Each row of numbers stands for one node and depends on some of the facts below. Use the named rows to name the rest.

Some facts about the nodes:
{bidos,biklu,bimes,bradritrar,bragrul,breklik,bridra,brogrol,brudal,deplak,drima,drimo,drudrem,dustor,dutra,fetram,fivol,fleze,flubrel,flufi,gakar,gegefu,gestozun,gige,gopil,gradrar,grutodok,gudri,gusko,guvunuk,kemil,kipas,klemul,klesar,klizol,klope,koba,kogru,kori,lidun,lidus,lisube,lopla,ludro,mezo,mimun,mobruk,monan,mudo,mupu,mutrum,navek,nemiklar,nibrom,niskitrar,nivem,noduplu,nonil,pabe,penos,piroze,plifi,plofer,ploplus,ploze,pufla,pugrolen,puzal,rastes,rigus,rogrik,rostomos,rufen,sedre,skekatul,skover,sodrubas,stanel,stanul,stegrir,stezibon,stiskar,stiskir,stivon,tekal,tipum,tozen,tozul,trekol,trestal,trobru,troskur,trububral,vadan,vefem,vesu,voflidon,vunus,zetim,zuduklu} δ a
{biples,brafo,braplor,brutrom,datra,deder,dekin,depus,dete,dranol,drega,dreven,drumel,dugral,fara,fastur,flafleskan,fleflum,flivifle,gedridrus,grodre,gruflas,gruvozom,guklir,kade,kezogrik,kiplos,klifen,kugik,laklir,lastas,lilil,lozu,lumel,mene,miga,miges,moklo,mopeplal,movol,muflen,nezak,nivus,nudis,piga,plegrugru,ploflen,plonudil,plote,regri,regul,rutar,seklo,simel,skevel,skipin,skorik,skoskuluk,stalor,stanik,stasol,stetek,stuklik,sugebrim,taza,tigi,tonel,tradro,treser,trestum,trikil,trostudul,tumibun,vabre,vudibok,vuge,zifladru,zupu} δ b
bidos σ [pufla,deplak,movol,fara]
brafo σ [trikil]
bridra σ [stanul,breklik]
brogrol σ [mudo,dugral,vunus,bradritrar,gegefu]
datra σ [gestozun,ploplus,mene,gruvozom,skekatul,sedre,kogru]
dekin σ [koba,mudo,deder]
depus σ [puzal,nudis]
dete σ [lastas,tipum,braplor]
dranol σ [lastas,ploze,flufi,tradro]
drega σ [lastas,gruvozom]
drudrem σ [drima,mudo,zifladru]
fastur σ [stanel,zuduklu,navek]
flafleskan σ [klope,gradrar]
fleflum σ [grutodok,brutrom,gegefu]
fleze σ [drumel,rigus]
flivifle σ [stezibon,fetram,koba,mupu,mutrum,ludro,skipin]
gakar σ [laklir]
gedridrus σ [moklo]
gopil σ [tumibun,dustor,brutrom,kezogrik]
grodre σ [zifladru]
gruflas σ [bradritrar,flufi]
guvunuk σ [puzal,breklik,monan]
kemil σ [navek]
kiplos σ [mupu,mopeplal]
klizol σ [grutodok,biples,skipin]
lilil σ [drumel,drima,gestozun,troskur,kogru]
lopla σ [movol,pugrolen]
lozu σ [gusko,gegefu]
lumel σ [klifen,sugebrim]
mezo σ [kipas]
miga σ [skekatul,stegrir]
miges σ [gruvozom,skoskuluk,stanik]
mimun σ [drimo]
mobruk σ [gusko,skoskuluk]
muflen σ [vefem,pugrolen,stiskar]
nezak σ [nibrom]
nivem σ [dreven,regri]
noduplu σ [zetim,vunus,grutodok,biklu,stiskar]
nonil σ [lastas,stiskir]
pabe σ [mudo,tumibun,klemul,deder]
piroze σ [plofer,rigus,gudri,stalor]
ploflen σ [laklir,koba,stanel,skoskuluk,nivus,kezogrik]
plote σ [drimo,regri]
rastes σ [niskitrar,zifladru]
rufen σ [trikil,tipum,kori]
rutar σ [skekatul,stanul]
seklo σ [skevel,koba,stanel,skekatul,stegrir]
skorik σ [stanel,kade,nivus]
skover σ [vefem,zifladru,plifi]
stuklik σ [simel]
taza σ [nudis,stivon,gige]
tigi σ [tipum,tumibun,biklu]
tonel σ [gusko,monan]
tozen σ [stetek,lidun,penos,fara,kipas]
tozul σ [sodrubas,kezogrik,gegefu]
trestal σ [flubrel]
trestum σ [drimo,stalor,regri]
trobru σ [dutra,skoskuluk,gradrar]
trostudul σ [zuduklu,skoskuluk]
trububral σ [brutrom]
vabre σ [lastas,regul,brudal,rigus]
vadan σ [fivol,klemul]
vesu σ [mutrum,tradro,sugebrim]
voflidon σ [plonudil,kogru,regri]
vudibok σ [trikil,movol]
vuge σ [fetram,stasol]
bidos ρ [mimun]
biples ρ [datra,grutodok,tekal]
bradritrar ρ [gruvozom,klifen]
dranol ρ [treser,piga]
dugral ρ [trikil,plegrugru,niskitrar]
dustor ρ [ploze,grutodok,kori,gudri,gige]
fivol ρ [stezibon,bimes,zifladru]
gakar ρ [koba,deder]
gestozun ρ [zupu,ploflen,nonil]
kemil ρ [stuklik]
klesar ρ [brogrol,fleze,sedre,gudri]
kugik ρ [grodre,lopla]
lidun ρ [guklir,brogrol,guvunuk,zifladru,regri]
lidus ρ [puzal,muflen,sugebrim]
lilil ρ [dekin]
lozu ρ [nivus]
ludro ρ [dete,tradro,klifen]
monan ρ [deplak]
navek ρ [kipas]
nezak ρ [puzal,voflidon,plote]
noduplu ρ [trikil,stiskir,nemiklar]
nudis ρ [klope]
plifi ρ [nonil,troskur,kori]
plonudil ρ [gige]
rufen ρ [trestum,brafo]
simel ρ [rogrik,miga,stivon]
skevel ρ [grodre,penos]
stalor ρ [lopla,zifladru]
stanik ρ [nibrom,rostomos]
stegrir ρ [mupu,stanel,vudibok,gudri]
taza ρ [bragrul]
tigi ρ [ploze,flubrel,nemiklar]
tonel ρ [fleze]
tozul ρ [ploflen]
trekol ρ [grodre]
vadan ρ [skorik]
zuduklu ρ [kade,mobruk,gudri]
Ω 806 <- bidos,breklik,bridra,dreven,drimo,dustor,fara,fastur,flubrel,gakar,gopil,kiplos,klizol,klope,kugik,laklir,lidun,lidus,ludro,miga,mopeplal,mupu,nemiklar,nonil,piga,plifi,rigus,rufen,seklo,skoskuluk,sodrubas,trikil,troskur,vesu,vunus,zifladru
Ω 858 <- biklu,bimes,biples,bradritrar,brafo,brogrol,brudal,depus,drega,dutra,fetram,fleze,gedridrus,gegefu,gestozun,grodre,guklir,kezogrik,klemul,kogru,lastas,moklo,movol,mudo,muflen,nibrom,nudis,ploplus,plote,ploze,pugrolen,rastes,regul,rutar,skevel,skover,stezibon,stiskir,stivon,tonel,tradro,treser,trestum,trububral,vadan,voflidon,vudibok,zetim,zuduklu
Ω 181 <- bragrul,brutrom,deder,fivol,fleflum,flivifle,gruflas,gusko,koba,kori,lilil,lopla,navek,nivus,noduplu,plegrugru,ploflen,plonudil,regri,skekatul,skorik,stanul,stiskar,stuklik,sugebrim,taza,tigi,trestal,trobru,vefem,zupu
Ω 716 <- braplor,datra,dekin,deplak,dete,drima,drumel,dugral,flufi,gige,grutodok,kade,kipas,lisube,lozu,lumel,miges,mobruk,monan,mutrum,niskitrar,penos,pufla,simel,skipin,stasol,stetek,trekol,tumibun,vabre,vuge
Ω 434 <- dranol,drudrem,flafleskan,gradrar,gruvozom,gudri,guvunuk,kemil,klesar,klifen,mene,mezo,mimun,nezak,nivem,pabe,piroze,plofer,puzal,rogrik,rostomos,sedre,stalor,stanel,stanik,stegrir,tekal,tipum,tozen,tozul,trostudul

Known rows:
[-13  -2   0  12  -8  19   5  -3   3   5  14  -1  -4  18   7 -12  -1  -1
 -19  13  -1  11  -9  -3   0  -3   8   3  -3  -3  13  -8   9  16   3]: rufen
[  4 -12   0   1  -1  11  -5  -1  14   1   9   1  -2  11   0  -8   1   9
 -15  14   0   5 -13   1  -1  52  12  -1  -1  -1  10  -6   2   8  -1]: stiskir
[ -6  -4   1   5  -5  13  -1  -6  15   4  11   0  -6  14   4  -7   0  10
 -12  15  -1   9 -13   0   0  30  13   3  -1  -7  11  -7   6  15   1]: gradrar
[ -7  -2   2   6  -8  15   4  -6   6   1   9  -3  -3  20   8 -14   1   0
 -13  14  -3  11 -12  -6   0  15  14   4  -4  -9  12  -9   9  18  -1]: gestozun
[ -2  -7   1   3  -4  12   0  -4  11   1   8  -1  -1  15   5  -9   1   4
 -14  13  -2   8 -12  -3  -1  33  13   2  -2  -6  11  -8   6  13  -1]: brudal
[  4 -11   1   2  -3  12  -6  -1  16   2  11   1  -4  10  -1  -6   1  11
 -14  17   0   7 -13   4  -1  50  12   0   1  -3  10  -6   2  10   0]: gige
[ -3 -10  -1   1   0  14  -4  -3  19   7   8   1  -5   2  -2  -6  -2  15
 -15  17   0   7 -11   3  -2  40   7  -1   5   2   8  -5   3  15   6]: rogrik
[ -6 -10  -1   6  -4  15   2  -1   8   4  12  -1   0  16   4  -7  -1   3
 -26  12  -1   9 -11  -4  -1  21   6   2   1  -3  11  -7   9  10   0]: trububral
[-13 -14   3  -5  -7  -5  -5   4   5  -6  10  -2 -23   9   7   1   2   3
 -13  21  -2   9  -6   6   3 -27   8   7  -8 -14   9  -8   4   7   9]: tumibun
[-13 -15   2  -6  -6  -6  -4   4   3  -8   7  -2 -21  10   7   0   2   1
 -14  18  -2   7  -6   2   2 -25   8   7  -9 -12   9  -8   5   6   9]: kezogrik
[-15 -13   1  -9   0  -7  -7   1  11  -4   6   2 -20  -2   4   7   0   7
 -10  15   1   4  -4   6   3 -14   8   7  -6  -7   8  -7   2   5  13]: nivus
[-15 -19  -1  -5   0  -3  -7   8   6  -1   7   1 -21  -4   0   3  -1   5
 -18  17   1   5  -2   8   2 -27   0   3  -4   0   6  -5   2   5  17]: miga
[-13 -17   1  -4  -2  -5  -7   7   6  -5  11   3 -26   5   3   4   1  10
 -16  17   2   3  -5   7   3 -18   4   5  -9  -4   8  -6   1   0  14]: zupu
[-10 -21  -1 -13   3 -12  -8   3  13  -3   9   3  -8   1   5  20  -1   0
 -25  11   1   5  -5   3   2  -5   7  12   1 -13   8  -5   7  -4   2]: treser
[-17 -18   1  -2  -7  -3  -3   7   3  -4  13  -2 -23  10   6   4  -1   2
 -24  19  -1   9  -5   5   2 -40   2   7  -5 -11   8  -7   6   5  10]: miges
[-13 -15   2  -6  -6  -6  -4   4   3  -8   7  -2 -21  10   7   0   2   1
 -14  18  -2   7  -6   3   2 -25   8   7  -9 -12   9  -8   5   6   9]: movol
[-16 -18   1  -3  -5  -3  -2   7   0  -6  11  -2 -20  11   7   3   0   0
 -25  16  -1   8  -5   2   2 -38   2   7  -6  -9   8  -8   7   3  10]: drega
[-26 -10   1  -5  -4  -7   1  -2   8   0  14   0 -13   9  13  17  -3  -3
 -25  12   0  12  -5  -1   3 -51   6  17   0 -21  11  -8  13   6   4]: dranol
[-11 -15   1  -7   0  -8  -9   4  10  -5   9   3 -23   2   3   7   1   9
 -11  16   2   3  -6   8   3  -8   8   7  -8  -6   8  -6   0   0  12]: sugebrim

Rows to name:
No name comes twice in this set of rows, the named rows included.
[-10 -23   1  -4  -3  -4  -8  10   6  -4  13   0 -24   6   2   5   0   7
 -25  20   1   6  -6   9   2 -20   1   4  -4  -6   7  -5   3   0  11] : datra
[  0 -15  -1   4  -2  14  -4   2  14   5  15   2  -4  11  -1  -3  -1   9
 -26  16   1   7 -12   4  -1  39   5   0   4   0   9  -5   4   6   1] : mobruk
[-14 -18   0  -3  -2  -4  -6   8   5  -4  13   3 -26   5   3   5   0   9
 -22  16   2   3  -5   7   2 -24   1   5  -7  -3   8  -6   2  -2  15] : ploflen
[ -6 -20   2  -7  -4  -7 -10   7   9  -7  10   0 -25   4   2   3   2   8
 -14  22  -1   6  -7  10   2  -7   6   4  -7  -8   7  -6   0   2  10] : kade
[-15  -1   0  11  -7  18   6  -5   5   5  14   0  -5  19   8 -10  -2   3
 -20  11   0  10 -11  -5   0   0   8   4  -3  -5  12  -8   9  15   4] : noduplu
[-17 -11   4  -2 -11  -3  -1   3   0  -7  10  -4 -24  14  10  -3   2  -1
 -12  21  -3  11  -6   3   3 -44   8   9 -10 -17  10 -10   6  11   9] : dugral
[-12   2   2   9  -8  16   4  -8   8   3  11  -1  -6  18   8 -12   0   4
  -8  12  -1   9 -11  -4   0  11  14   5  -6  -7  13  -9   7  17   3] : fivol
[ -1  -7   0   3   0  12  -5  -3  15   3  11   4  -6   9   0  -6   1  14
 -11  13   2   4 -12   3   0  47  12   0  -2   1  10  -6   1   8   3] : kori
[-13   2   0   3  -3  12   3 -12  14   7   8   0   8   9   9  -1  -1  -5
  -9   8  -2  12  -9  -5   1  14  17   9   1 -12  13  -8  11  19  -4] : ludro
[  0 -15  -2   2   1  12  -3   1  14   4  12   2   2  10   0  -1  -1   6
 -27  11   1   5 -12   0  -2  42   6   1   4   0   9  -5   6   4  -2] : voflidon

Now the same nodes, written a new way:
Some nodes and their rows:
[  9 -16  14 -17 -16  14  -2  -1  22  12 -10  -8  -9   1  19  14  -1 -18
   7  -3   8   8 -10  12 -13  -9  -6 -12  10  17  -6  -1   7   2 -14   9
   6  34 -21]: trestal
[-13  21 -18  12   3   2 -33 -19 -18 -17  -5  16   0   7 -20 -38  18  15
  -3  15  -8   0   1  13  20  15  -3  26  11 -17  23 -14 -20 -27   1 -12
  -6 -38  12]: vabre
[  4  16 -10  -3  15 -15 -19 -10 -18  -9  11  33  21   4 -17 -17  -9  23
 -10  -2  -2  -8   0   9  12  28  -1  11  -8 -33  25  -8 -10 -10  -1  -8
  -2 -26  10]: gedridrus
[ 11  21   5 -13   9 -24 -15 -24 -24  -8  10  43  15  11   0  -9  -4  12
 -11 -11   0 -11 -19  10  21  21  18   8  -6 -28  19 -23 -18 -23   7  -9
  -6 -10  33]: nezak
[ -7 -26  -7   5   2  20  -2  10  30  14   6 -21  28 -18  14  -7  -1   4
  25  11   3  20  16   9 -19  17 -22   6  12  24 -10  17  17   1  -1  18
  -7  21 -26]: voflidon
[  3 -19  17 -35 -23   7   3  -2  27   0   5  -1  -1   6  36  31  24 -20
  -6  -3   6  -2  -9   1 -13   4  19 -40  -2  24 -10  -9   7 -14 -20  23
 -11  25  12]: tozul
[-13  41  -1  19   7 -26 -14 -18 -21 -18  18  24  44   7  -9 -24  -5  21
  -8  -2  -2 -20   1   3   9  19  22   8 -11 -12  10 -44 -11 -18  12   2
 -17 -29  18]: fastur
[ -6 -15  11  -7 -10   5  29  12  20  -3  -2 -25 -10  -1  15  24   6 -22
  -8  -2   8   8  11 -13 -13 -27  13 -25 -10  21 -25  21  14   3   5   6
   3  19  11]: vunus
[ -1  23   2  21  12 -42   2  -7 -39 -15  10  22   8   5 -24 -13 -13  20
 -13 -10 -13 -24  -4 -14  16  -5  24  17 -17 -19  -5 -12  -9   7  12 -12
  -7 -23  28]: skoskuluk
[ -2 -34   2 -19   1  -1   3  15  11  10  -1 -14   2  -3  15  15  -2 -11
   3  -1  -3  -1   3  -6 -22   3   2 -22  -4  15 -18  10  19  15 -18   9
   0  26 -13]: dutra
[  6  13  -7  42   8 -12  -7  -5 -28   6   0  33 -16  -5 -33 -27 -16  29
  10  -9 -11  -1  -5  -3  19   0 -15  49  11 -20  14   9 -14  19  25 -16
 -11 -23  -4]: regri
[ -7  18 -15  10   0  -7 -11  -1 -34 -10 -10   9 -34   9 -27 -23   9  17
 -19   6 -12 -21  -6 -10  20  -5   3   5  -4 -26  18  -4 -19  -3   5 -23
   1 -43  13]: skipin
[ -5 -19   1  11   8  11  21  30  14  17  13 -25  -1 -12   7  14   1   2
   6   3   5   4  16  -6 -20   5 -15 -22   1  26 -10  12  12  20  -6  12
   1  16 -20]: stezibon
[  8  17  -8  -2  19 -19  -9  -4 -33  -6  11  31  12   0 -19 -11 -16  24
  -6  -5  -5 -13  -3   3  13  20  -6  14  -9 -38  18   2 -12  -5   8 -17
   1 -31  11]: moklo
[  4  -7   4   7   9   1  24  10   8  22  -3 -27  18  -2   5   4 -19 -16
  16 -12   3   6   0  -5 -19  -3 -13  -2  -1  25 -16   0  18  29   7  12
   6  40 -25]: puzal
[-10  -1   3  14   0  10  22   1  21  11  -1 -37  23  -4   3   4 -17 -19
   9  -4   4  10  13   9 -22 -20  -5   4   1  28 -18   9  12  -2  11   7
   6  30 -10]: nemiklar
[  6 -34   8  -7 -13   1   2  10   6  16 -13  -6 -35  -3  15  14  10 -10
   6  -7  -3   2 -11 -10  -7 -22   2  -4   7  24 -21  14   9  32 -15  12
  -7  30 -21]: skekatul
[ 10 -21  13  26  -7  -1  14  15  14  15 -15 -29 -37 -18  -3  12   5 -11
   9   8  14  -5  -6 -17 -17 -33 -11 -14   7  15 -20  -8   3  48  -9  18
   5  13 -44]: koba
[ 14   7  12  75 -11 -60  -1   9 -51  39 -14 -12   5 -41 -55 -36  19  11
 -18  13  30 -33 -27  23  19  -5 -23  24  -7 -24  18 -41 -29  -5 -12   2
  -9 -15  21]: nivus

Name these rows:
No name comes twice in this set of rows, the named rows included.
[ -1   3   4   6  -7  11   8   4  21  18   2 -25  29  -2  14  -2 -10 -14
  21  -4   8  -1   6  11 -22   8 -12 -15   6  30  -9 -16  13   5   1  17
  -3  41 -27] : guvunuk
[ 10  -2   7  21 -27 -50 -30 -10 -47  12 -27 -11  10 -23 -34 -33  59  -3
 -36  25  24 -36 -27  35  16   9   6  -3 -10 -30  24 -39 -29 -59 -40   3
   0 -30  55] : lozu
[-10 -19   5  22  -1   7  24   2  17   8   0 -29  17 -13   8   1  -5 -11
  13   4  -1  22  16  -8 -18 -14  -6  19   7  33 -27  20  16   7  11   7
  -3  29  -3] : troskur
[  2  28 -13  -3  13  -4 -13 -10 -38  -9 -19   9  -7  14 -32 -24 -11   8
 -16  -1 -10 -10  -9  11  15   4  -8  18  -1 -31  27   5 -16 -16   7 -27
  22 -26  13] : stetek
[-11   4  -6 -18  -6  41   9   9  23  16   4  -2 -25  20  26  10 -21  -4
  22 -21 -18  17   7  -9  -5  -1 -11 -12  22  30   0  21   7  20  12   2
  -3  36 -36] : bragrul
[-14  -1  -2 -11  -8  35  13  10  26  18  18   0  16  13  33  12 -15   0
  25 -22 -19  28  20   3 -10   9 -14   1  25  46  -5  34   8   4  16   5
 -17  45 -14] : mimun
[  5  29   6  20  -6 -18  -2   2 -28   3   9  34 -34   3 -23   2  -1  16
 -16 -10  -3 -18 -10  -9  32   2   2   0   0 -30  24 -12 -22  14  10 -18
   0 -37   7] : brutrom
[ -4 -10   5 -14  -8   1   4  -9  22  -1  -1 -25  30   5  16   5  -7 -15
   7  -2   1   1   3   3 -23  -3  12  -8   0  26 -20 -12  18 -12  -3  17
  -4  34  -3] : bridra
[ -1 -14   6  23  -7 -10  26  21   6  22   3 -29  -6 -10   3   7 -10  -6
  13 -10   0  -3   3 -17 -16  -9  -4  -9  -2  27 -21   8  13  41   6  11
 -10  32 -20] : stanel
[  4 -22  12 -27 -17 -12  -1 -12  24 -13 -10 -20  22  -2  20  20  19 -24
 -12   9  16  -7 -10  -8 -24 -25  29 -24 -12  10 -32 -30  22  -4 -23  22
  -1  16   1] : gakar
[  4  10  -3  20   8 -24 -12 -14 -25  -9   5  40   9   1 -14 -17  -5  20
   2  -8  -9  -7  -7  -2  23  12  14  36  -1 -22   3 -14 -14   9  12 -10
 -20 -23  25] : mene
[  2  31  -4  47   6 -12   1   3 -28   7   5  22 -24  -3 -31 -14 -18  18
  -1  -5  -5 -11  -4  -7  25   4 -18  27   7 -18  25 -10 -23  10  21 -17
  -4 -24  -3] : sugebrim
[  4 -33  -1 -48 -23  15 -14   0   6  -2 -30 -25 -28  15  16  10  25 -23
  -8  -1  -4   3  -7  11 -11 -16   6 -22   5  16 -16  25  15 -24 -29   4
  10  23  11] : trekol
[ 16  -4   0  -4   1 -27 -11 -25 -27 -15  11  57  -3   6  -6  -8   1  11
  -4 -13  -8   3 -17   4  29   5  21  38  -2 -30   5  10 -14  -9   7 -14
 -17 -20  43] : stalor
[  7 -20  14 -14  -6  -2  14   8   6   8  -3 -14   3  -2  15  17  -2 -18
   6 -11   2  -3  -7  -8 -13  -7  10 -14  -2  22 -23  11  14  19  -7  11
  -4  36  -8] : gradrar

